Questions about the table below. Counting starts at 1.
1) The entry just left of -5.7?
2) The entry just right of -6.5?
3) The entry in row 3 and column 1?
4) The entry at row 1, column 1?
5) The entry just right of -0.7?
6) The bottom-left entry?
7) The entry in the bottom-right corner?
8) The entry in row 3 and column 2?
[[-28.9  12.2 -39.3  25.0 -19.7]
 [  3.1 -42.5  12.5  -2.2 -27.2]
 [-25.0  -7.5  22.9  27.1  16.0]
 [-22.5  -2.0 -29.9   3.6  -5.7]
 [  4.8  42.4   5.2 -58.4  -9.9]
 [-30.8  17.1 -36.7  -4.9 -13.6]
 [ 38.6  28.4  59.9   8.7  31.0]
 [ -6.5  -0.7  64.9  29.6  41.9]]
1) 3.6
2) -0.7
3) -25.0
4) -28.9
5) 64.9
6) -6.5
7) 41.9
8) -7.5

Questions about the row below.
1) The entry just right of -44.4?
2) The entry just right of -32.0?
[ -6.3 -12.3 -61.0  16.2 -45.8  47.3 -32.0 -44.4 -35.3  14.2 -40.3 -47.9]
1) -35.3
2) -44.4

Questions about the grid below.
1) What is the entry just right of -66.6?
2) What is the first entry in reading order?
3) What is the minimum?
4) What is the entry just left of -15.7?
5) What is the entry just left of 44.1?
6) What is the second largest entry?
[[  8.1 -22.2 -30.8 -26.1 -19.4 -10.4  36.8   7.4  26.5  -0.3  66.9 -21.8
  -32.4 -28.6  39.2  19.1]
 [ 29.7  63.5 -37.2  33.9   2.6 -19.9 -49.2  46.3   6.3  -7.6 -15.8  39.8
   -5.3  25.8  52.0  33.3]
 [ 58.0  34.5  27.2  49.6 -11.1  -6.9  54.4  -1.1 -30.6 -23.3  34.2  49.1
  -13.1 -53.6 -44.3 -19.1]
 [-36.3  24.6 -16.7 -27.8 -45.3 -23.6 -15.1  -3.5   3.5  44.1 -56.9  17.5
  -22.1 -23.2 -14.2 -37.8]
 [ 59.5 -34.1 -29.6  61.1 -33.6 -16.1  20.0  35.4 -29.7 -11.1  -6.8 -64.5
  -34.8   4.1  -4.5  -7.9]
 [ 27.4   9.2  -0.9 -51.9  44.0  41.9 -29.4  28.8   2.5 -53.0 -17.4 -29.0
   25.3  -8.4  49.5 -62.9]
 [-67.3 -66.0 -64.8  27.1  11.0  18.1  32.8  51.5 -61.6  30.3  35.7  52.2
    7.6  25.2 -15.7 -47.2]
 [-23.4  49.0   8.9  42.3 -22.2  60.9 -13.2  38.2  15.4 -47.5 -43.6  27.4
  -62.9 -57.6   9.3  -0.9]
 [ 48.0  24.5  34.6  30.9 -57.8   2.4  23.0 -48.5  27.1  18.4 -23.3  55.2
  -25.6 -43.2  18.0 -46.4]
 [-66.6  -4.3  -5.5 -35.7  29.2 -66.3  25.6  -9.7  45.3 -13.6  18.7 -31.2
   45.8   4.5  58.5  19.9]
 [ 28.2   5.3 -61.0  46.1 -49.4  43.1 -48.1  30.6 -67.0  -8.5  -5.3  43.3
   59.9  51.5  -3.6  16.2]
 [-45.6 -35.2  57.4 -31.3 -61.1  66.5  62.9  17.5 -60.1  57.7   0.2 -19.8
  -22.3 -19.4  37.7 -59.8]
 [-48.1 -55.6  58.5 -36.8  22.0 -52.2  -9.8  60.3 -41.2 -53.9  66.3 -20.7
   41.6 -15.1 -11.0  41.8]
 [  5.2 -30.0 -31.2 -37.2  46.4   5.1 -39.8 -14.9  57.8 -37.1 -32.6   7.3
   50.3  42.0 -62.8  26.7]
 [-40.4  38.3  31.8  37.6 -56.0 -66.9  63.6  53.3  23.2   2.7  49.7 -58.7
   19.7 -38.7  -6.0  -7.0]]
1) -4.3
2) 8.1
3) -67.3
4) 25.2
5) 3.5
6) 66.5
